Below is a small trained network, with its code and all its weights. Each question gives an input and a class and asks what happens when units are switched off, that is, made to give their printed mean instead of their output.

import numpy as np


def w(rows, s, z=0):
    codes = np.array(rows[::2]) - 128.0
    scale = np.full(codes.shape[1], s)
    scale[-1] = z or s
    return codes * scale


def f(y):
    return y / 2 * (1 + np.tanh(0.7978845608 * (y + 0.044715 * y**3)))


def log_softmax(a):
    a = a - a.max(-1, keepdims=True)
    return a - np.log(np.exp(a).sum(-1, keepdims=True))


def net(x, mask):
    res = np.array(x, float).reshape(1, 6) / 4 @ E
    y = f(res @ A[0][:, :-1].T + A[0][:, -1])
    res = res + np.where(mask, y, B[0][:, -1]) @ B[0][:, :-1]
    return log_softmax(res[-1] @ U[:, :-1].T + U[:, -1])


A, B = {}, {}
E = w([
[152,191,74,67,182,139,150,233,114,119,172,130],'x0',
[126,92,136,182,166,74,82,157,128,139,130,6],'x1',
[119,168,156,78,66,109,86,153,113,154,142,91],'x2',
[89,182,112,153,97,28,147,129,146,89,146,148],'x3',
[110,74,179,94,129,92,195,185,78,85,63,163],'x4',
[131,127,111,124,93,122,242,122,181,180,145,72],'x5',
],0.011)
A[0] = w([
[115,103,122,190,165,56,126,184,77,208,120,83,6],'neuron 0',
[173,72,172,216,98,183,254,181,238,133,179,94,187],'neuron 1',
[119,108,137,58,124,176,141,133,177,138,146,220,10],'neuron 2',
[62,194,140,79,23,85,102,161,106,169,105,93,145],'neuron 3',
[2,170,85,88,72,127,195,38,99,116,184,238,124],'neuron 4',
[55,175,113,251,232,28,188,105,151,105,159,217,164],'neuron 5',
[162,192,62,27,250,95,181,147,89,120,163,86,7],'neuron 6',
[148,161,68,165,63,198,81,50,194,122,173,78,99],'neuron 7',
[58,111,246,158,106,114,192,165,80,145,35,140,88],'neuron 8',
[168,148,98,110,146,117,226,178,203,238,91,103,130],'neuron 9',
[116,135,151,73,139,148,194,228,102,53,68,108,43],'neuron 10',
[151,87,243,43,114,196,101,154,106,233,142,111,133],'neuron 11',
[157,4,112,107,228,234,150,101,138,138,152,125,96],'neuron 12',
[114,235,152,102,84,252,163,107,87,169,78,234,148],'neuron 13',
[80,84,119,111,180,134,188,168,44,92,38,139,66],'neuron 14',
[204,107,125,110,193,157,31,181,127,26,63,112,119],'neuron 15',
[148,194,33,60,197,169,172,181,161,120,140,88,10],'neuron 16',
[106,51,103,124,21,118,200,25,160,172,78,69,140],'neuron 17',
[133,127,152,177,174,115,21,43,99,32,47,191,198],'neuron 18',
[49,90,148,204,230,114,95,198,113,162,139,21,130],'neuron 19',
[96,176,8,170,193,163,59,116,181,207,172,177,76],'neuron 20',
],0.0069,0.0026)
B[0] = w([
[104,18,51,151,183,68,190,130,101,106,136,123,184],'neuron 0',
[151,101,163,87,54,136,68,142,135,132,174,203,237],'neuron 1',
[86,31,56,129,132,111,140,114,110,167,121,123,177],'neuron 2',
[102,191,141,153,91,112,90,193,156,167,148,151,201],'neuron 3',
[84,78,103,166,160,97,128,126,107,164,141,90,230],'neuron 4',
[60,173,147,108,150,78,71,195,207,107,191,123,225],'neuron 5',
[209,230,112,151,248,86,97,41,119,111,104,93,204],'neuron 6',
[80,144,95,139,59,176,172,155,98,69,82,62,220],'neuron 7',
[68,156,110,111,81,160,182,133,127,31,102,77,231],'neuron 8',
[180,102,129,83,90,167,33,120,112,160,138,190,219],'neuron 9',
[97,174,116,139,85,176,134,116,85,93,99,95,199],'neuron 10',
[86,183,158,204,185,97,94,167,188,119,185,65,210],'neuron 11',
[55,201,222,174,152,37,121,207,188,78,224,71,221],'neuron 12',
[118,55,86,159,154,24,122,127,89,173,140,141,241],'neuron 13',
[73,127,61,128,66,215,130,138,116,89,117,135,212],'neuron 14',
[179,119,131,43,95,75,125,165,124,121,126,105,203],'neuron 15',
[137,169,141,153,137,86,126,92,73,52,100,126,208],'neuron 16',
[177,204,149,69,156,106,66,91,65,97,87,163,246],'neuron 17',
[176,175,148,65,137,114,111,118,96,106,141,189,255],'neuron 18',
[126,36,95,135,123,131,134,114,50,223,113,138,250],'neuron 19',
[83,126,2,96,38,175,161,166,97,51,79,110,208],'neuron 20',
],0.008,0.0098)
U = w([
[96,139,96,134,54,212,173,135,114,85,60,99,79],'0',
[88,165,179,163,112,74,126,187,191,137,190,95,70],'1',
[126,41,98,148,126,88,156,102,88,194,103,129,89],'2',
[205,141,139,32,88,156,86,152,101,150,130,201,98],'3',
[167,186,166,137,149,109,131,2,93,93,57,116,135],'4',
[116,157,156,156,102,119,118,199,161,149,138,142,254],'5',
[120,146,178,99,155,163,163,114,130,174,98,148,177],'6',
],0.012,0.0086)

Each question gives the input, the list of numbers given to net, and the class t.
The units are the neurons (one row each of A and B). Each row of codes is followed by its name. A weight is (code - 128) times the scale printed after its matrix; where a second scale follows, it is the last column's (A, B and U).
mask holds one flag per neuron, in row order. A switched-off neuron (its flag False) gives its mean, the last column of its row in B, instead of its output. The means were averaged over made-up inputs and are rounded, as every weight is.
A unit's drop is (log p(t) with every unit on - log p(t) with that unit switched off) / (log p(t) with every unit on - log p(t) with every unit switched off).
The circuit of an input: a set's keep is (log p(t) with only the set's units on - log p(t) with every unit switched off) / (log p(t) with every unit on - log p(t) with every unit switched off). Starting from the 12 units with the biggest drops (on a tie, the unit counted first), units are removed one at a time, each time the one whose removal leaves the highest keep (on an exact tie, the one counted first), for as long as the keep stays at least 0.8.
circuit, biggest first: the units of the circuit, biggest drop first
unit that matters most: the unit with the biggest drop
top k neurons: the k neurons with the biggest drops, biggest first
drop when u is switched off: that unit's drop, to one decimal
input [7,-7,-4,1,-1,-4], class 2: unit that matters most -> neuron 13
input [1,-7,-4,-7,-2,2], class 1: top 2 neurons -> (neuron 12; neuron 19)
input [-7,-8,1,-5,7,-1], class 2: top 3 neurons -> (neuron 13; neuron 2; neuron 4)
input [-2,-7,2,-6,0,1], class 2: top 4 neurons -> (neuron 13; neuron 2; neuron 5; neuron 3)
input [-4,-5,-2,5,-1,3], class 1: top 4 neurons -> (neuron 5; neuron 19; neuron 4; neuron 0)
input [0,-2,7,-6,-6,-4], class 5: top 3 neurons -> (neuron 11; neuron 8; neuron 14)
input [6,-6,8,1,-6,-1], class 5: top 3 neurons -> (neuron 3; neuron 13; neuron 8)
input [-3,8,3,2,0,7], class 2: top 2 neurons -> (neuron 0; neuron 19)
input [-6,0,-4,-8,7,-6], class 1: top 2 neurons -> (neuron 12; neuron 11)
input [-1,0,5,4,2,-5], class 3: top 3 neurons -> (neuron 12; neuron 11; neuron 18)
input [4,2,2,4,-7,-8], class 3: top 3 neurons -> (neuron 8; neuron 18; neuron 15)
input [0,3,-7,6,3,8], class 3: top 2 neurons -> (neuron 9; neuron 1)
input [3,6,-6,4,-1,3], class 2: top 3 neurons -> (neuron 19; neuron 12; neuron 0)
input [-2,-5,-7,-2,4,1], class 5: top 2 neurons -> (neuron 12; neuron 19)
input [-5,-5,-2,1,0,8], class 3: circuit, biggest first -> (neuron 1)
input [3,1,4,-5,-3,6], class 3: top 3 neurons -> (neuron 9; neuron 1; neuron 5)
input [4,-1,-4,6,-5,-8], class 3: top 4 neurons -> (neuron 18; neuron 12; neuron 11; neuron 20)
input [-1,5,3,1,-7,-1], class 0: drop when neuron 7 is switched off -> 0.1
input [-4,5,7,-7,3,2], class 1: drop when neuron 11 is switched off -> 2.2
input [-4,-1,0,7,-7,-5], class 0: circuit, biggest first -> (neuron 20)
input [7,-7,1,-5,8,-3], class 0: drop when neuron 14 is switched off -> 0.6
input [7,-5,-7,2,1,0], class 4: drop when neuron 12 is switched off -> 0.0
